(in the rows, 100 means zero)
Each row of numbers belongs to one of the objects below and depends on some of the facts about them. Some rows are named. Which object is each other row?

Some facts about the objects:
fuduten δ:388 Ψ:c
neta θ:deklan δ:664
trogrum θ:bridrus δ:388
grosku θ:vogak δ:664
flipen δ:388 ε:dotoplas Ψ:c
zubir δ:388 ε:trinal Ψ:c
plastu δ:388 Ψ:c
tobren δ:388 ε:gopak Ψ:h
lizil θ:beton δ:664 Ψ:e
liplidul θ:pudros brelis δ:664 ε:dotoplas
drepok δ:664
nekluk δ:664
povak δ:664
klavos θ:beva traskar δ:388 ε:dotoplas Ψ:a
pleser δ:388 ε:rotru Ψ:i
feno δ:664 Ψ:g
napor θ:zitek lazul groklik δ:664
skufar δ:664
palunun δ:388 Ψ:d
tragil δ:664
skogu θ:zeklan drudu skupur δ:664 ε:doto Ψ:a
plefem θ:kepu δ:664
zeklan δ:664 ε:vori Ψ:h
drastin δ:388
ludul δ:388 ε:rotru Ψ:c
pudros δ:664 Ψ:a
bradok δ:664 Ψ:c
stizem δ:664 ε:kanan Ψ:a
vori δ:388
guklel θ:greklus mukoskur δ:664 Ψ:a
trugu δ:664 ε:povak Ψ:c
kanan δ:664
plivi δ:388 ε:zezom
mudrar δ:664 Ψ:a
nobruplas δ:388 ε:stizibe
bedo δ:664
skepek δ:664 ε:bigrim Ψ:f
stapal δ:664
lazul δ:664 Ψ:i
dedapil θ:tobuk δ:664
bridi δ:388 ε:klekene Ψ:f
gramos θ:stiplam libro lipo mukoskur δ:664
zeskune δ:388 ε:rotru Ψ:d
masebis θ:gima stapal gipu δ:388 Ψ:i
peva δ:664
lunur δ:388
braske θ:letol δ:664
ponem δ:664 ε:doto Ψ:b
plokla δ:388 ε:nubru Ψ:c
zezeklok θ:nizufen gugos lizik δ:388 Ψ:d
goklu θ:trugu δ:388 Ψ:c
fusek θ:botreden δ:388 ε:klegradu Ψ:i
mukoskur δ:388
bunusko θ:voduk δ:664 Ψ:h
sisko θ:neplas δ:388 ε:nelal Ψ:f
brovus θ:doto traskar rebrum δ:388
klabin θ:mapo zubir tobren gugos letol δ:664
leplen θ:drudrarik flugril figredrir δ:664
gima δ:664 Ψ:a
beva δ:388
piflel δ:388 ε:doto
botreden δ:664 ε:rotru Ψ:g
klegradu δ:664
drufil θ:kleno peva δ:664
dofles δ:388 Ψ:f
sesezi θ:stiplam brepem kleno flugril δ:664 Ψ:e
kofil θ:terir feno ludul stizibe δ:664
bigrun θ:befli δ:388
rume θ:befli δ:664
terir δ:388 ε:stizem Ψ:f
neplas δ:664 ε:vori Ψ:h
kupim δ:664 Ψ:b
mapo δ:664 Ψ:b
skosta δ:664
digin θ:stiplam tragil drastin δ:664 ε:nelal Ψ:i
gamu δ:388 ε:lunur Ψ:b
droka δ:388
skupur δ:664 ε:grilis Ψ:b
gruklak δ:388
beton δ:388 Ψ:e
drastimon δ:664 Ψ:c
golam θ:traskar pibrur lizik δ:664
nizufen δ:388
naplaska θ:klegradu mapo stizem vori δ:388 Ψ:h
kasom θ:bradok δ:664 Ψ:a
trinal δ:664
flugril δ:388 Ψ:d
triki θ:fafo δ:664 Ψ:g
skobom θ:dalus nekluk δ:664 ε:stizibe Ψ:d
skenumel δ:388
vura δ:664 Ψ:i
bigrim δ:664
zuklotrer δ:664 ε:bribrus Ψ:b
zezom θ:drastimon δ:664
festos δ:388 Ψ:b
kuva δ:664 Ψ:e
letol δ:664 ε:vori Ψ:c
flosin θ:rotru δ:664 ε:skenumel Ψ:b
brelis δ:664 Ψ:f
dotoplas θ:befli neplas δ:388
rotru δ:664 Ψ:d
batrir θ:stizibe δ:664
libro δ:664 ε:grastes Ψ:h
gastan δ:664
gipu δ:388 ε:potre Ψ:f
voduk δ:388
dedam θ:dofles brelis δ:388
greregen θ:drastimon topli δ:388 ε:doto Ψ:i
grefli δ:388
stotim θ:nobruplas deklan suzo kuva δ:664 Ψ:c
bretevik δ:664 ε:doto Ψ:i
grudun δ:664 ε:nelal Ψ:d
pumu δ:664
fafo δ:664 ε:droka
deklan δ:664
drudu δ:388 ε:rotru Ψ:b
klalaklek δ:388 ε:rotru Ψ:c
potre θ:driklum δ:664
gopak δ:388
befli δ:388
gaklelol δ:664 Ψ:c
vogak δ:664 Ψ:h
zedras δ:388
skilel δ:388 Ψ:d
tobuk δ:664 ε:lunur Ψ:a
vebre δ:664
topli δ:664
bizer θ:pudros stizibe drepok δ:388 Ψ:i
lizik δ:388 ε:zezom Ψ:d
traskar δ:664
sipom δ:388 Ψ:b
skastes δ:388 Ψ:a
storo θ:beton doto skepek bosuk δ:664 Ψ:c
bridrus δ:664
bosuk δ:388 Ψ:a
vipun θ:suzo topli δ:388 Ψ:f
rilegrak θ:gipu δ:664 ε:gopak Ψ:b
vubik θ:doto pumu zuklotrer δ:664
ratri δ:664 Ψ:a
greklus δ:388 ε:kanan Ψ:b
gefli θ:deklan vogak δ:388 Ψ:d
kleno δ:388 Ψ:b
groklik δ:664 Ψ:c
stizibe δ:388
dalus δ:388
lipo δ:664 ε:drudu Ψ:d
kiflos δ:388 ε:gopak Ψ:d
stifim θ:gopak bosuk δ:664 ε:dradim Ψ:c
nelal θ:bridi topli δ:388
lugu δ:664 ε:rotru Ψ:a
drudrarik δ:664 ε:rotru
stiplam δ:664
grastes δ:664
rebrum δ:664
klekene θ:vebre deklan δ:388
doto δ:388
driklum δ:388 Ψ:g
kluren θ:plastu δ:664 Ψ:a
zitek δ:664 Ψ:g
pibrur δ:388
brafim δ:664
bribrus θ:gima δ:388 Ψ:b
grilis δ:388
ziklil θ:feno voduk bosuk δ:388 ε:gramos Ψ:a
momer δ:664
podro δ:664 ε:fusek Ψ:e
trutrobrul θ:tragil δ:664
skedes θ:skilel δ:388 Ψ:h
gugos δ:664 Ψ:e
dradim δ:664
nubru θ:povak lipo δ:388 Ψ:d
brepem δ:664 Ψ:d
suzo δ:388 Ψ:h
flebir θ:grefli skufar groklik δ:664
figredrir δ:664 Ψ:g
vefe θ:brepem droka bretevik δ:664
kepu δ:664
mipo δ:664
figufen δ:388 Ψ:g
deful θ:nobruplas plivi δ:664

Some rows with their names:
|  96 | 105 | 122 | 102 | 105 |  91 |  95 | 112 | 110 |  98 |  96 |  92 |  78 |  95 |  73 |  72 |  88 | 111 | 124 |  93 |  97 | 102 |  69 |  93 |  49 |  95 | 131 |  99 | 101 |  80 |  68 | 117 | : brovus
|  83 | 106 | 108 |  90 | 114 |  97 |  88 | 118 |  96 |  99 | 109 |  86 | 102 | 112 |  95 | 110 | 109 | 108 | 101 | 109 |  97 | 115 |  99 |  86 |  86 | 116 |  76 |  99 | 124 |  95 | 107 | 106 | : rebrum
|  91 | 106 | 107 | 104 |  93 | 102 |  96 | 125 |  99 | 104 |  87 | 110 |  85 | 118 |  82 |  97 |  92 | 119 | 118 |  87 |  86 | 113 |  76 |  83 |  94 |  96 | 103 |  97 | 111 |  99 | 114 | 117 | : voduk
|  99 |  97 |  93 | 100 |  98 |  92 |  92 | 106 | 104 |  99 | 118 |  61 |  92 |  88 |  97 |  91 | 106 |  97 |  92 | 114 | 108 | 110 | 107 | 107 |  72 | 100 | 114 |  99 | 106 | 105 |  85 |  94 | : liplidul
|  99 | 103 | 113 | 115 |  89 |  93 | 113 |  98 | 102 | 103 |  86 | 100 |  80 |  94 |  90 |  81 |  80 | 104 | 110 |  95 | 100 |  99 |  80 | 102 |  78 |  80 | 146 |  96 |  92 |  79 |  87 | 100 | : dotoplas
| 110 | 100 |  88 | 111 |  76 |  99 | 106 |  97 | 108 | 110 |  94 | 100 |  78 | 103 |  88 |  83 |  87 | 116 | 114 |  86 |  94 |  99 |  96 | 112 | 102 |  86 | 133 |  98 |  93 | 126 | 108 |  96 | : flipen
|  91 | 101 | 107 |  97 | 106 |  95 | 101 | 101 |  95 |  99 | 106 |  92 | 106 | 100 | 110 | 113 | 107 |  95 |  88 | 111 | 105 | 107 | 103 |  99 |  94 | 107 |  89 |  98 | 108 |  90 |  98 |  98 | : dradim
| 113 |  83 |  52 |  95 | 112 |  99 |  56 | 119 | 102 |  94 |  98 | 106 | 113 |  91 | 107 | 103 | 125 |  86 | 108 | 110 | 114 | 100 | 119 | 105 | 149 |  84 |  61 | 121 | 114 | 106 | 108 |  92 | : lipo
| 112 |  96 |  88 | 108 |  77 | 101 | 103 |  96 | 109 | 108 |  94 | 104 |  82 | 100 |  89 |  86 |  92 | 113 | 115 |  84 |  93 |  97 |  92 | 110 |  99 |  91 | 123 |  99 |  91 | 125 | 101 | 102 | : plokla
|  93 | 104 | 108 | 115 |  81 |  90 | 132 |  76 |  96 | 108 |  83 | 103 |  81 | 101 |  98 |  83 |  63 | 110 |  98 |  99 |  96 | 100 |  88 |  99 |  79 |  81 | 154 |  85 |  80 |  82 | 105 |  84 | : nelal
|  89 | 100 | 103 |  98 | 104 |  97 | 101 | 102 |  92 | 101 | 102 |  97 | 108 | 105 | 113 | 118 | 109 |  97 |  88 | 110 | 101 | 110 | 104 |  94 | 104 | 109 |  81 |  97 | 111 |  96 | 109 | 100 | : nekluk
| 107 | 106 |  77 |  92 | 103 | 106 |  97 |  83 | 109 | 104 | 118 |  89 | 100 | 100 |  97 |  98 | 109 |  94 |  89 | 101 | 103 |  95 | 128 | 113 | 112 | 111 |  96 | 110 | 104 | 131 |  99 |  85 | : podro
|  94 | 104 | 108 | 105 |  93 |  99 | 101 | 115 |  99 | 105 |  85 | 110 |  87 | 115 |  86 |  95 |  90 | 117 | 114 |  86 |  89 | 110 |  75 |  86 |  95 |  96 | 106 |  94 | 104 |  99 | 111 | 114 | : nizufen
| 103 | 110 |  91 |  98 |  88 | 120 | 115 | 103 | 100 | 108 | 125 |  76 | 105 | 110 | 100 | 114 | 114 | 100 |  80 |  92 | 100 | 108 | 123 | 110 | 116 | 115 | 102 | 101 | 106 | 142 | 120 |  89 | : stizem
| 110 |  92 | 105 | 105 | 105 |  91 |  97 |  93 | 104 |  95 |  83 | 110 |  94 |  87 |  88 |  72 |  78 | 105 | 118 |  98 | 105 |  81 |  89 | 101 |  87 |  81 | 119 |  97 |  81 |  71 |  69 | 104 | : masebis
|  98 | 103 |  84 |  99 | 118 | 104 |  85 | 110 |  99 |  95 |  98 | 108 | 104 | 101 | 110 | 115 | 125 |  75 |  94 | 108 | 111 | 108 | 104 |  95 | 129 |  98 |  83 | 118 | 122 |  89 | 102 |  95 | : figredrir
| 105 |  95 | 126 | 110 |  90 |  98 | 116 | 100 |  97 |  97 |  85 | 114 | 107 |  97 |  94 |  88 |  83 | 123 | 116 |  86 |  94 |  76 | 103 | 107 | 111 |  88 | 107 |  92 |  80 |  88 | 103 | 107 | : festos
| 102 | 100 | 116 | 109 |  93 |  96 | 106 | 101 | 106 | 100 |  90 | 103 |  86 |  94 |  89 |  85 |  86 | 103 | 113 |  93 |  99 |  98 |  75 |  99 |  72 |  90 | 133 |  97 |  93 |  83 |  79 | 111 | : dedam

Name these rows:
No name comes twice in this set of rows, the named rows included.
|  97 | 113 |  97 | 103 |  99 | 104 | 108 |  92 | 107 | 110 |  88 | 127 |  78 | 117 |  85 |  94 |  95 | 102 | 112 |  83 |  90 | 104 |  81 |  93 | 103 | 101 | 118 | 107 | 107 | 115 | 107 | 103 |	dofles
| 104 | 104 |  97 | 101 |  89 |  95 | 127 |  48 | 103 | 113 |  88 | 126 |  80 | 105 |  99 |  88 |  67 |  95 |  93 |  94 |  94 |  91 |  86 | 101 |  82 | 103 | 141 |  88 |  76 | 106 |  86 |  89 |	vipun
| 105 |  97 | 108 | 102 | 111 |  89 |  89 | 102 | 110 |  95 |  88 | 106 |  89 |  88 |  76 |  69 |  79 | 112 | 124 |  98 | 101 |  82 |  86 |  97 |  76 |  85 | 116 | 101 |  91 |  70 |  68 | 108 |	bizer
| 108 | 101 | 116 | 110 |  90 | 108 | 116 | 110 |  99 |  94 |  89 | 105 | 101 |  93 |  93 |  90 |  84 | 103 | 106 |  89 | 101 |  91 |  81 |  99 |  94 |  85 | 127 |  93 |  80 |  80 |  92 | 106 |	skedes
|  90 | 104 | 115 |  92 | 115 |  92 |  94 | 104 | 102 |  96 | 111 |  80 | 103 |  92 |  98 | 101 | 107 |  96 |  97 | 112 | 104 | 105 | 100 |  97 |  69 | 110 |  94 | 103 | 113 |  83 |  80 | 102 |	batrir
|  92 | 106 | 120 |  93 | 116 | 103 |  99 | 116 |  94 |  90 | 113 |  76 | 111 |  94 |  96 | 101 | 105 |  96 |  94 | 109 | 107 |  98 | 107 |  94 |  79 | 108 |  92 | 100 | 104 |  75 |  87 | 102 |	bunusko
|  86 | 116 |  94 |  90 | 118 | 101 |  98 |  89 | 103 | 108 | 108 | 109 |  94 | 120 | 102 | 115 | 116 |  92 |  91 | 102 |  97 | 111 | 112 |  91 | 105 | 120 |  82 | 110 | 123 | 116 | 111 |  95 |	brelis
|  99 |  99 |  83 |  95 |  95 |  99 |  94 |  95 | 102 | 106 | 114 |  90 | 101 | 103 | 106 | 108 | 110 | 103 |  92 | 104 |  99 | 103 | 120 | 110 | 112 | 109 |  84 | 101 | 108 | 131 | 116 |  94 |	trugu
|  93 |  95 | 100 |  92 | 120 |  93 |  86 |  95 |  99 |  95 | 101 | 102 | 116 |  96 | 105 | 100 | 100 |  96 |  98 | 116 | 106 |  92 | 117 |  96 | 108 | 104 |  71 | 101 | 104 |  82 |  93 |  94 |	vura
| 110 |  90 |  78 | 111 | 106 |  96 |  73 | 120 | 108 |  97 |  67 | 141 |  96 | 100 |  94 |  90 | 107 |  97 | 130 |  91 | 107 |  93 |  90 |  97 | 151 |  68 |  87 | 119 | 109 |  81 | 101 | 104 |	flugril
| 113 |  86 |  74 | 110 |  60 | 102 | 113 |  91 |  92 | 111 |  88 | 106 |  92 | 111 | 103 |  99 |  73 | 114 |  93 |  91 |  89 | 110 |  85 |  95 | 114 |  93 | 116 |  78 |  82 | 127 | 126 |  98 |	plivi
|  98 |  97 | 115 | 106 | 110 |  95 |  99 | 110 | 101 |  92 | 102 |  89 | 106 |  83 | 114 | 110 | 124 |  77 |  96 | 109 | 115 | 100 | 101 | 111 | 100 |  95 | 102 | 114 | 110 |  80 |  81 | 100 |	trutrobrul
| 127 |  87 |  60 |  95 | 117 |  96 |  61 | 100 |  94 |  93 |  85 | 122 | 105 |  87 |  88 |  67 |  80 | 102 | 127 |  95 |  99 |  94 |  78 |  96 |  99 |  77 |  94 | 109 |  73 | 112 | 105 | 100 |	zeskune

Now the same objects, written a new way:
Named rows:
| 111 |  99 | 108 |  87 | 131 | 110 | 113 | 103 | 124 |  97 |  94 | 109 |  84 | : driklum
| 100 | 100 | 105 |  98 | 121 | 123 |  90 | 101 | 105 |  91 |  77 | 123 |  92 | : vori
|  88 | 102 |  97 | 114 |  93 | 107 | 105 | 103 | 104 | 110 |  92 | 129 | 111 | : tragil
| 116 |  91 |  93 |  93 | 120 | 116 | 103 |  98 | 110 |  93 |  90 | 110 |  92 | : kleno
| 113 | 100 | 108 |  79 | 104 |  93 |  89 |  94 |  90 |  92 | 108 |  70 |  76 | : fusek
| 108 |  95 | 100 |  98 |  78 |  86 | 113 | 114 |  86 |  84 | 112 |  78 | 104 | : skobom
| 135 | 100 |  85 |  73 | 107 | 110 | 108 |  95 | 126 |  79 |  94 | 121 | 106 | : lizik
| 103 |  93 |  91 | 105 |  88 |  90 | 110 | 106 |  98 |  99 | 111 |  94 | 116 | : ponem
| 128 |  92 |  92 |  77 | 104 |  97 |  97 | 103 |  98 |  87 | 107 | 105 |  88 | : kiflos
|  81 |  98 |  82 | 142 |  97 |  99 |  99 |  93 | 117 | 103 |  97 |  95 | 108 | : bradok
|  90 | 103 | 103 | 102 |  85 |  99 | 102 | 102 |  88 | 106 | 100 | 107 | 112 | : brafim
| 101 | 103 | 112 |  89 | 112 | 118 |  86 | 100 |  88 |  89 |  81 |  97 |  90 | : skenumel
| 120 |  91 |  89 |  87 | 110 | 115 | 103 | 100 | 111 |  87 |  89 | 116 |  82 | : flugril
|  88 | 102 |  97 | 113 |  94 | 107 | 105 | 104 | 104 | 110 |  92 | 129 | 111 | : drepok
|  97 | 113 | 108 |  78 |  68 | 103 | 105 |  91 |  77 |  97 |  98 |  77 | 120 | : zezom
|  96 | 100 | 102 | 104 |  83 |  89 | 111 | 101 |  93 |  96 | 111 |  62 |  99 | : sesezi
|  92 | 104 | 110 |  91 |  81 |  93 |  99 | 102 |  76 | 104 | 106 |  89 | 108 | : vefe
| 109 | 101 | 109 |  78 | 113 | 106 |  87 |  98 |  91 | 100 |  95 | 110 |  94 | : gruklak

Rows to name:
No name comes twice in this set of rows, the named rows included.
|  98 |  95 |  77 | 130 | 115 | 108 |  67 |  82 | 117 |  95 |  94 |  90 |  94 |	plastu
|  97 | 106 | 121 |  79 |  84 |  90 | 111 | 108 |  72 | 105 | 109 |  87 | 106 |	rume
| 113 | 102 | 114 |  75 | 124 | 113 | 101 | 104 | 104 | 102 |  92 | 129 |  92 |	befli
|  98 |  93 |  94 | 106 |  85 | 101 | 114 | 102 |  92 |  99 | 101 |  89 | 108 |	kupim
|  97 |  98 |  92 | 115 |  93 |  88 | 111 | 102 | 110 | 100 | 113 |  86 | 104 |	podro
| 114 |  98 |  95 |  98 | 133 |  97 |  97 |  97 | 130 | 102 | 105 | 114 |  95 |	ludul
|  93 | 101 |  96 | 118 | 104 |  81 | 107 | 100 | 116 | 111 | 118 |  86 | 114 |	lugu
| 112 |  98 | 101 |  96 | 128 |  89 |  89 |  99 | 114 |  98 | 110 |  92 |  92 |	flipen
| 110 |  95 |  94 |  99 | 124 | 110 | 102 |  97 | 122 |  93 |  93 | 103 |  83 |	beton
|  85 | 107 | 105 | 108 |  82 | 111 | 102 | 102 |  88 |  94 |  86 |  96 | 112 |	grastes
|  98 |  93 |  83 | 112 |  83 | 108 | 119 | 105 | 109 |  96 |  92 | 115 |  99 |	brepem
|  88 | 107 | 125 |  86 |  84 | 101 | 114 | 108 |  71 | 101 |  98 |  82 | 100 |	potre
|  97 | 102 | 107 |  96 |  84 |  80 |  96 | 107 |  78 | 105 | 117 |  94 | 114 |	liplidul
| 123 |  93 |  95 |  76 | 100 | 108 | 101 |  99 |  95 |  86 |  96 |  93 |  81 |	palunun

